-32 0 0 22 0 23 -18 -26 31 -2 17 14 -23 -3 48 -27 4 -2 36 32 29 10 -5
 -12 5 27 36 20 25 -4 -9 3 | k_564
-18 -8 23 22 7 -13 6 -5 29 52 -11 0 0 -20 15 -18 -19 48 2 -27 44 21 -16
 23 -54 -5 -6 -11 53 -42 -19 47 | k_794
-13 -36 -8 -50 -31 27 -26 -9 -14 2 15 -22 -21 5 1 -27 -24 -13 -27 7 30
 -2 4 -1 18 -17 51 -15 5 18 -8 11 | k_599
-28 -5 13 -39 -8 -28 -18 6 -27 0 -3 -24 0 18 -56 23 -17 -11 -15 -2 27
 -18 3 6 -1 10 -27 -25 -39 -5 -22 3 | k_794
-22 -30 13 -49 -27 -12 -35 -14 -12 -14 40 -10 -10 11 -35 -5 -8 -31 -15
 62 -5 10 0 -22 -26 -2 33 -48 25 11 -35 12 | k_68
-13 8 -1 10 1 2 -21 -25 18 -15 17 -8 -22 7 18 -21 -29 8 -7 56 -24 -7 19
 -28 -41 20 34 -22 17 33 28 -26 | k_599
16 -16 18 -55 -11 17 -10 -21 -6 11 30 -23 -31 22 31 -21 -50 -19 -17 47 5
 10 6 -19 6 24 73 -29 39 -36 -29 -2 | k_68
3 -6 -4 12 -4 11 -4 -18 17 -24 9 -20 -7 -1 8 0 10 7 8 11 -1 -7 5 -14 17
 5 17 5 -10 14 -9 -3 | k_564
-6 -14 3 -37 -11 3 -16 -5 -13 -8 14 -14 -14 17 -12 12 1 -16 -19 14 0 -3
 10 -16 16 -15 19 -16 4 27 -23 5 | k_87
-48 -29 9 17 -29 1 14 -44 -10 -40 -10 -45 -14 19 9 -2 26 9 42 4 9 -44 12
 -24 -2 -13 54 15 -13 114 -64 -9 | k_822
8 -5 -26 -15 -7 -6 9 2 5 3 9 7 -6 5 16 -10 -4 9 -19 -6 12 6 2 -10 34 -21
 7 2 2 -4 5 19 | k_538
-15 6 -25 0 -7 -2 21 24 -26 -3 -11 28 19 -8 -1 10 44 7 -2 -23 16 -17 8
 -3 50 -8 -25 17 -44 14 -8 0 | k_794
-4 8 -1 -5 23 4 14 45 4 70 -6 0 -15 -17 -6 -8 -34 26 7 -52 6 14 0 26 -10
 -7 -29 22 -2 -42 10 15 | k_599
-20 -21 -17 -24 -25 0 32 -22 6 -50 0 -5 -19 19 31 13 -18 -10 -33 -7 -2
 -16 13 18 12 -17 44 -27 18 12 -28 -21 | k_538
14 -30 -8 -28 -5 14 -21 -6 3 8 21 -20 -12 -13 17 -14 -22 -1 -8 -3 11 6
 -5 -14 -6 -17 20 -12 27 9 -12 19 | k_822
23 -5 -6 -2 16 -23 -6 6 1 -4 -13 -7 21 5 -26 19 10 15 -5 -16 -15 -5 -10
 3 -7 -12 -34 4 -7 -8 22 12 | k_68
27 -4 -1 -24 19 -20 -18 9 18 2 -3 -11 -10 -27 -1 1 -2 18 -36 -2 1 14 -5
 -6 0 0 -8 4 1 -25 2 13 | k_538
-10 14 2 -6 8 -35 1 -18 -2 33 9 8 -6 19 27 -32 -5 -7 -19 44 24 -11 17
 -30 -12 -11 28 3 8 38 -10 -5 | k_794
-11 15 18 9 8 -20 4 11 -14 23 -20 3 2 26 -19 32 2 25 -8 -21 -13 3 2 18
 -16 18 -39 -4 -29 -45 23 13 | k_822
-22 3 15 -11 -10 -18 4 -10 -13 7 -2 -13 0 9 -3 17 6 -2 -24 0 17 11 8 6
 -27 -3 5 -26 2 -5 -29 14 | k_599
-4 -21 7 -30 -13 7 -12 -18 8 -15 24 -6 -30 2 21 -14 -11 -17 8 23 8 -2 4
 -2 9 -9 45 -30 17 25 -16 -3 | k_87
-3 -19 4 -10 -6 10 -15 -7 25 5 6 -12 -23 -7 24 -17 -12 10 2 -3 11 10 -10
 -3 9 -2 41 -1 24 -27 -10 23 | k_822
16 -17 6 6 -5 -13 -1 -13 32 -12 -3 -16 3 -11 -20 10 -4 6 -6 -16 -2 12
 -15 19 -25 -12 -4 -25 32 -18 -5 10 | k_68
2 -6 1 -32 -16 1 -9 -17 -7 4 11 -12 -30 -16 33 -5 0 -25 -6 4 26 23 -13
 -14 -3 -12 39 -42 22 13 -24 23 | k_87
-13 -6 8 -14 -11 -18 6 -38 4 -18 12 11 -18 5 38 -19 17 8 20 25 13 -6 -6
 -9 13 21 29 -5 12 22 -26 -8 | k_794
-24 -20 -26 -18 -8 24 -5 -6 -39 -1 -11 0 21 11 1 -28 7 17 10 -1 32 -30 2
 -17 21 -18 2 60 -28 56 -2 13 | k_29
18 -10 13 -16 36 2 -39 17 18 41 9 0 -4 -45 10 -41 -1 4 9 27 16 5 -15 -36
 -24 3 6 32 33 -7 -8 20 | k_822
5 22 -14 -1 22 -32 5 3 2 34 4 18 10 0 17 -10 15 21 -23 18 0 -7 3 -32 -6
 8 -17 18 -8 -1 11 14 | k_68
-20 -25 34 -30 -21 -6 25 -5 21 3 12 -30 -29 2 2 6 -4 1 -51 2 5 12 4 16
 -8 28 38 -13 11 -15 -75 -3 | k_794
12 -21 -23 -60 6 19 2 28 -77 45 -13 -15 2 45 -35 15 -36 -9 -29 -44 -2 1
 -6 5 6 -28 -49 29 -16 29 17 13 | k_564
-21 4 -13 29 -21 31 6 -54 8 -15 28 4 -12 27 36 -5 -25 -39 34 23 23 16 -1
 7 -40 -16 13 -30 39 23 17 -9 | k_564
17 -28 -20 1 -2 45 -16 0 2 -36 6 6 -9 21 -2 2 16 -18 43 10 -10 -9 -4 -12
 68 -3 1 30 -12 23 36 -12 | k_564
-4 6 4 3 -5 10 34 10 -31 41 3 6 -1 1 -16 0 -1 -11 22 -11 -2 0 -7 20 -20
 20 -41 -6 -31 54 9 -7 | k_29
-20 -9 -19 6 -12 1 9 -10 1 -23 -1 6 7 3 50 -11 18 -2 -3 14 -4 -33 11 -20
 24 13 49 15 -6 24 -10 -29 | k_68
-45 13 9 47 -21 -10 31 12 14 -19 -18 -5 27 9 -15 20 43 0 4 -6 -18 -20 0
 24 12 1 30 -9 -43 -7 -21 18 | k_29
8 3 -14 9 8 15 10 -31 69 -26 17 5 -12 -13 42 -30 -14 -1 -21 29 40 12 -4
 3 9 10 35 5 45 -5 -23 11 | k_538
2 -42 -8 -46 -37 50 -17 -10 -20 -14 6 -36 -49 17 24 -6 -60 -16 5 -20 3
 -1 3 17 24 -29 75 -51 14 9 13 1 | k_87
-38 -7 -10 -14 -24 1 -28 7 27 -24 24 15 -4 20 -27 6 -10 0 -22 29 11 -13
 26 -5 61 17 22 -11 -10 -36 -18 1 | k_29
32 -12 -8 -11 -2 48 -1 -12 -13 -16 -20 -31 -33 16 -4 16 -33 -18 1 -24
 -15 16 -11 29 1 -15 21 -26 8 28 23 3 | k_564
-31 -6 -16 41 -19 50 17 12 0 -7 -11 -16 20 18 19 4 9 12 7 -38 -17 -25 18
 28 24 -24 48 28 -23 13 -11 4 | k_822
7 21 5 39 7 -41 -2 -18 -6 -3 -21 20 37 -10 -1 -2 53 43 36 -5 -4 -12 -13
 -20 -9 -14 -43 19 -19 -23 46 9 | k_794
-44 7 -13 7 7 -10 -13 3 4 15 8 33 9 -7 15 -16 15 17 -21 21 22 1 13 -11
 -30 7 -18 20 0 4 11 4 | k_599
2 -18 0 0 -11 17 -8 12 -6 0 -7 -13 -14 -12 4 14 15 4 25 -16 -27 -4 -7
 -10 20 -4 23 -1 -8 -21 15 0 | k_68
17 22 -15 -12 21 -30 21 -1 -32 24 -18 18 22 12 -16 15 8 28 -32 -14 -6 -5
 3 -4 -20 0 -73 19 -24 22 24 5 | k_29
-10 2 25 22 -8 37 19 24 -9 -20 -36 -51 -5 15 -61 43 8 -14 37 -31 -35 -29
 5 4 26 -16 20 10 -38 -9 -19 -6 | k_822
-14 -4 15 -5 5 -25 -21 -8 -15 20 3 5 -4 -10 -4 -9 15 8 15 18 15 2 1 -23
 -36 -1 -20 3 -1 16 -2 6 | k_822
-3 6 0 21 6 19 -1 30 9 17 4 31 30 10 -17 -1 18 7 34 -11 -4 -5 -3 -7 40 0
 -35 40 5 -45 25 0 | k_87
-38 18 33 -4 1 7 -12 -12 6 9 -10 -16 -12 10 0 -12 -32 3 6 10 8 15 -4 37
 -40 30 49 -13 27 -30 -40 9 | k_599
-20 43 20 0 21 0 -25 1 6 36 8 19 13 -2 -21 -13 1 -8 -16 33 24 10 7 7 -33
 3 -13 9 2 -30 -3 14 | k_87
7 -17 2 -19 -14 28 -6 -8 15 -27 11 -26 -21 -14 15 0 -12 -16 -7 -1 -4 4 1
 13 11 5 45 -25 9 -7 -13 -12 | k_599
-2 -24 -24 -30 -12 32 -34 -4 -12 -1 27 2 -8 -8 22 -23 -7 -10 6 13 11 8 1
 -22 15 -15 19 9 16 14 18 5 | k_599
9 -20 -15 -36 -17 19 -4 10 -21 14 22 -7 -20 -8 21 -9 -16 -3 -15 -4 -1 9
 5 -20 22 -3 14 -7 0 -3 0 -6 | k_794
30 -6 -16 -7 7 -19 10 -28 34 -11 5 -15 -7 2 1 -7 -20 24 -15 -16 23 4 -10
 17 2 -15 -18 -10 12 20 7 22 | k_538
-14 0 4 17 -7 -2 0 1 -11 -3 -18 2 30 -5 -40 22 41 27 3 -9 7 -25 2 -21 13
 15 -52 30 -33 7 6 1 | k_29
-6 -30 -13 26 -14 8 -20 -8 41 -46 -1 6 9 -19 3 -17 38 7 40 5 -9 -10 -23
 8 28 -23 26 17 -14 -5 39 18 | k_29
-7 10 14 8 14 -16 -18 -3 12 41 -12 -1 -17 1 9 -14 -5 41 -1 -2 3 19 -17
 -2 -17 18 5 6 11 -36 12 41 | k_564
-28 5 -9 7 4 0 24 -40 27 38 27 22 -22 25 56 -44 -32 11 -13 33 45 8 7 0
 -36 13 15 6 44 52 -14 7 | k_794
-16 -30 -2 -19 -9 19 -9 2 -17 1 8 -8 -9 6 0 6 5 6 4 -5 2 -6 -2 -13 11 5
 -7 19 -4 4 -6 2 | k_564
-41 8 2 1 -9 -13 -20 -32 -8 -10 1 31 -20 6 37 -7 31 28 25 29 8 -12 18
 -51 15 10 16 31 10 -12 -7 -13 | k_822
16 0 12 -5 5 1 15 -7 4 17 -4 -1 -10 -11 -5 -1 -1 1 23 0 6 -8 -12 -2 2 8
 -12 -9 2 2 7 7 | k_29
0 2 -16 -10 19 -15 -2 41 -7 15 -17 7 25 -10 -11 15 18 4 -50 -30 -2 -16
 13 -1 14 -28 -17 19 -11 12 -13 3 | k_87
0 5 -5 -7 6 5 3 -5 -14 -20 -7 9 2 3 -10 6 17 -15 12 4 10 -14 0 2 5 -5
 -24 4 -26 41 14 -15 | k_87
-15 -11 -3 -35 -10 17 3 8 1 18 28 2 -33 -15 28 -17 -24 -30 -6 13 7 11 5
 -2 5 -6 41 -9 27 -4 -32 -8 | k_538
-20 30 -5 16 -8 -20 15 4 3 14 -16 -2 -1 24 12 14 -28 22 -56 -5 -10 19 27
 19 -25 -6 41 -38 10 -43 -19 12 | k_68
---
-21 42 15 -31 22 11 5 -42 16 36 26 10 -35 12 -14 -16 -5 1 20 -6 -13 26
 -25 -13 7 -47 45 -4 -25 7 -10 -21 | k_875
-43 14 -10 14 -19 -82 -3 32 16 18 -54 21 33 15 -17 -34 -3 16 -66 23 12
 -10 -8 16 -23 50 -50 21 4 28 -75 12 | k_703
21 1 -5 -10 -16 26 4 9 22 41 4 9 -9 -10 23 -34 -40 -12 0 -19 4 10 24 -10
 5 -11 -12 10 -42 10 17 6 | k_616
20 22 13 -15 9 -26 -19 32 -12 23 32 -18 23 17 44 -82 -58 28 -27 -3 9 -19
 5 -73 -27 46 -82 -10 -5 -25 -12 -20 | k_875
11 -6 -19 -13 -32 -10 27 -65 41 45 -69 28 6 -13 -20 20 -9 -6 -4 -26 26
 50 23 50 37 -89 -15 39 -41 17 -1 5 | k_652
-24 39 -41 -23 2 19 29 -56 27 27 -9 -5 -24 -3 -32 -11 -8 -7 -19 -1 -51 9
 -5 -10 4 -3 42 -14 -32 9 -47 28 | k_652
-25 59 -4 -16 -7 -32 -3 -38 50 -2 38 25 7 20 -25 53 5 11 -35 28 16 36 -1
 54 16 5 22 -13 -32 24 -82 8 | k_875
-23 -30 14 -15 -5 -3 -10 24 5 24 -46 25 3 20 -15 -65 6 -18 14 13 -26 -2
 15 -35 5 -25 -28 -37 5 76 9 12 | k_675
5 28 -6 -17 -1 -20 10 -67 10 -63 -16 -13 -16 -4 -20 79 18 19 -14 -39 34
 39 -9 65 -6 -40 13 19 17 -15 -40 -27 | k_652
32 -21 -61 -22 -8 -30 -15 -46 -1 -34 -53 -6 19 -19 -47 5 -2 7 -25 15 0
 27 21 -22 -24 -27 -20 40 24 14 -48 23 | k_300
-48 20 3 -1 -26 11 -11 4 28 30 -30 21 3 11 -8 -43 -18 1 -20 -16 -23 -15
 -7 -45 -1 -6 -15 -21 -59 11 20 34 | k_616
-11 -22 -8 -29 8 46 -21 -1 -18 40 -14 29 5 -11 -41 31 0 24 36 -8 4 -13
 -2 -55 13 -42 42 19 -8 -13 55 27 | k_919
-23 5 -12 -14 3 -9 -13 16 -22 70 -7 13 -39 46 13 -49 -29 4 -10 4 3 1 12
 -20 -5 -4 -24 -37 -28 43 -22 -6 | k_875
31 12 -13 4 -46 -24 -2 -15 -4 8 -16 -24 37 7 17 -43 -26 18 -50 -5 7 5 8
 13 -16 -5 -77 -3 2 15 -51 -15 | k_875
-13 25 29 -50 -46 -49 -32 -26 20 9 -40 19 79 17 -1 -47 -20 23 -47 -26 15
 2 11 -30 -14 41 -75 -40 0 -24 -10 -30 | k_184
5 -26 1 8 20 -10 40 54 -2 -34 -91 -26 8 1 10 -44 -7 -23 -4 -25 -15 -3 46
 -25 -31 38 -38 3 4 -9 9 31 | k_919
-22 35 8 -37 -31 -1 -19 -12 33 32 -18 8 45 6 10 -114 -36 5 -28 -16 -32
 -1 13 -22 -21 21 -51 -64 -15 21 -8 2 | k_300
38 -29 -31 -9 -31 37 22 -17 10 -9 -26 -12 -11 -11 -39 17 -11 5 -4 -35
 -21 -2 21 -60 -6 -19 -8 -4 -8 -21 17 47 | k_652
11 18 -24 -18 -3 16 -28 -14 36 -17 -1 5 -8 19 -18 -10 -19 7 -6 -6 4 1 14
 -8 -27 -52 -8 -27 -12 68 -69 4 | k_675
11 -22 -51 -14 -7 61 15 -6 28 8 -32 20 -12 -1 -45 31 -1 -8 5 -9 15 -15
 36 -27 19 -42 21 26 -47 20 0 46 | k_919
6 5 -12 -7 -28 -14 17 21 -17 -11 -61 -21 -32 31 -12 -34 -12 1 -37 -36
 -19 2 18 -32 -10 40 -27 -1 -8 13 -5 32 | k_184
41 -11 -41 -1 12 24 15 -4 22 -42 -10 -32 10 -38 -14 0 -14 20 41 -29 -23
 12 28 -50 -8 -28 -14 -4 -3 7 3 30 | k_703
-28 38 20 -28 -9 39 -8 -9 -22 28 -1 4 -14 48 2 4 8 1 9 -27 0 10 19 8 4
 -20 38 -42 -16 11 -5 1 | k_652
54 -28 -12 -31 -10 47 -16 -43 3 36 43 -9 11 11 -22 5 -46 27 24 -6 -7 11
 2 -88 -11 -70 -7 5 7 13 -25 3 | k_184
-1 -11 -24 -45 26 47 3 58 2 -21 3 0 -26 -24 -14 -34 -27 3 -7 -16 -21 -16
 3 -8 -34 53 27 -4 5 26 -5 30 | k_616
-12 17 31 7 24 -35 33 17 40 29 -3 10 -29 -23 -10 -69 -5 -10 2 7 -47 -3
 -26 -23 0 15 -4 -11 -6 15 1 -17 | k_703
-11 9 -15 -25 15 28 30 -46 2 -18 -25 -31 -12 0 -1 28 -7 -23 -3 -16 1 21
 4 44 -21 -1 58 28 6 13 -44 -9 | k_703
12 -13 -4 -24 -7 34 7 6 24 51 -22 30 11 -1 -29 -23 -5 -12 -7 7 -15 -12
 15 -27 -1 -34 15 -16 -24 22 -6 7 | k_675
-27 15 38 -13 -26 -31 6 -9 17 24 -16 -43 89 43 63 -22 -30 9 -13 -17 1
 -14 14 -60 -7 47 -89 -33 -13 -3 -41 -39 | k_675
-19 32 -13 12 -6 -33 -5 -31 -20 14 -13 -14 -36 62 -19 41 -11 14 -44 -5
 11 -3 -15 -7 -20 9 8 14 -1 -5 -71 20 | k_652
-4 -15 -42 46 -27 13 2 -19 -7 24 36 -33 16 14 30 -43 -24 19 -16 9 -33
 -31 -12 -72 -12 -16 -67 -41 -4 12 -32 6 | k_675
-1 -8 -52 -11 20 -32 20 11 13 -7 -19 -7 32 -19 -17 -20 -34 26 -44 2 -9
 -3 8 -19 -43 41 -40 16 23 -21 -79 31 | k_652
-31 7 -17 -19 -21 12 -38 -31 -5 -11 -23 -17 26 35 -1 -85 -18 4 -20 -17
 -14 -32 -4 -71 -38 4 -52 -36 8 16 -18 0 | k_300
22 -4 22 -18 -47 10 -9 17 38 40 -4 17 3 4 -13 -53 -35 6 -38 5 -17 11 -10
 11 -41 18 -19 -31 -3 44 -18 15 | k_919
17 5 17 -7 -26 12 -1 55 -3 51 -28 25 -1 -3 18 -89 -18 -15 -24 4 -6 -13
 42 6 2 -10 -41 -18 -19 44 4 -8 | k_919
-49 21 -9 -19 -48 -5 -35 26 20 18 3 9 -23 1 6 -33 -4 24 29 -49 -12 -10
 -11 -28 13 29 -19 -39 -10 59 30 3 | k_675
-23 10 11 1 -53 -40 17 -54 20 0 -36 -29 39 11 15 -35 -13 -25 -47 -5 -25
 24 5 -40 -23 30 -39 12 1 -25 -31 -2 | k_300
-25 10 -27 -2 -2 22 -11 -30 8 36 -13 -9 -59 15 -24 -14 -28 9 29 -32 -47
 4 -24 -67 -12 0 36 -14 -27 2 37 61 | k_652
20 4 6 -14 -45 -25 -29 -37 -7 52 0 12 0 0 6 -43 -20 19 0 0 14 34 -2 -6 4
 -69 -42 0 9 54 -14 -43 | k_703
-43 19 9 -11 -15 -33 16 -3 9 -27 -18 -28 66 15 22 22 -13 41 -25 -39 28
 17 -5 6 -27 17 -50 24 21 -24 -66 -4 | k_652
38 -13 -12 -6 -35 -6 -11 -27 0 60 0 26 25 -14 11 -19 -29 -3 -25 11 22 44
 27 35 -21 -73 -15 30 5 18 -58 -30 | k_184
-26 -2 -5 -76 3 17 1 17 3 -23 -36 19 -2 -8 -36 -6 -2 17 20 -35 -7 42 26
 -6 8 -12 16 -21 6 47 9 29 | k_616
-4 -20 -19 42 -2 3 30 35 50 8 -20 -13 -25 -6 6 -35 -19 -12 22 -35 -13
 -29 1 6 -7 29 -29 -7 -15 36 -1 20 | k_703
13 23 -46 -2 7 -22 2 -39 0 -22 6 -11 -73 25 -33 59 1 -23 -24 2 13 26 18
 15 -19 2 58 42 9 9 -82 13 | k_300
-12 -8 -7 -10 -28 10 -27 -8 21 -7 48 -16 -36 11 5 -28 -18 26 29 -21 -20
 12 -33 -52 -18 52 -15 -61 4 37 39 9 | k_703
2 -25 5 -15 -29 21 -5 -3 -21 31 -59 -15 -19 25 -22 20 -17 7 -1 -37 -12
 -13 5 -57 -28 -39 -6 1 -6 15 -11 11 | k_652
-2 -10 -17 3 -30 -7 -3 1 25 21 -40 -1 17 29 9 -50 -30 -17 -36 -18 26 -8
 6 -5 -40 35 -40 15 -24 -5 -20 11 | k_875
-23 -4 14 5 -24 17 -18 6 -44 9 -27 -7 -35 28 -31 19 7 1 -10 -26 -18 -40
 -18 -72 -15 -25 21 9 3 -8 8 11 | k_616
-19 3 -25 -17 3 -24 7 -24 25 27 -11 31 -19 -22 -24 -20 -14 2 -24 -5 9 20
 -12 15 -27 -4 15 3 1 -7 -25 -16 | k_703
20 -1 18 26 -19 -2 -21 15 -16 -23 -24 -37 0 14 35 -34 7 -6 7 -6 -18 -13
 15 -26 -19 -20 -53 -22 -4 40 -3 -25 | k_300
2 24 -65 3 6 -44 -28 -54 12 41 8 12 -25 26 -30 -26 -46 33 -27 9 12 1 2
 -43 -20 -54 -39 -15 -6 32 -96 1 | k_703
23 -30 -47 -32 10 0 9 -21 49 31 -26 15 -4 1 -47 -104 -56 22 -10 1 -34 30
 -2 -63 -29 -37 -52 -23 -3 46 -20 51 | k_300
71 -2 -32 -6 -8 0 15 -7 37 -7 -6 -15 24 -56 27 -6 -47 -5 -20 2 8 22 47
 47 -9 5 -39 24 -10 13 -33 -3 | k_919
-1 9 -45 11 -12 -37 -2 -18 0 -5 -50 7 -15 19 -27 1 3 -17 -56 16 19 -5 23
 -6 -24 7 -6 26 -13 6 -69 8 | k_703
-15 38 -24 1 -20 -59 5 -68 31 -30 8 -21 11 7 -8 83 -7 20 -31 -11 29 -9
 -1 18 33 30 -39 20 2 -5 -73 -19 | k_919
21 0 -30 16 -41 -42 -10 19 7 11 -24 -24 22 -3 18 -81 -32 25 -15 -16 -7
 24 1 -3 -21 25 -73 32 22 35 -18 28 | k_300
-6 2 2 15 -17 19 48 0 25 40 8 -12 -26 -7 0 8 1 10 2 -30 -29 -9 -30 -9 13
 -16 8 -11 -20 4 2 -13 | k_675
30 18 -14 -8 -36 -3 -32 -31 26 44 -29 2 37 34 8 -56 -38 5 -23 -2 6 9 17
 -2 -23 -29 -46 -28 -22 44 -39 5 | k_675
-10 9 36 -32 -29 26 12 27 7 -12 -6 -15 -16 35 36 -70 -4 -28 14 -32 4 36
 37 18 -11 -16 -24 -9 11 79 -31 -18 | k_652
-54 11 -12 -38 22 -3 -12 16 -8 -45 -40 17 37 -11 2 5 -1 0 -31 -16 33 -18
 35 14 -25 26 -10 11 6 -21 -35 0 | k_652
-22 -11 2 11 8 5 7 -52 -2 9 8 -42 -12 30 29 1 -22 -2 -8 -3 -20 -4 -42
 -54 -36 18 -8 -1 -15 -20 -18 -27 | k_184
8 32 10 41 2 -31 24 -71 27 -1 -14 -72 7 11 33 43 -23 17 19 -34 -10 13
 -37 -9 -8 -48 -32 33 -28 -14 -46 -33 | k_875
-12 -21 13 -46 -21 20 10 7 14 14 13 17 -8 4 -53 15 4 8 -2 -7 -11 0 -13
 -86 3 8 26 26 7 -6 12 20 | k_300
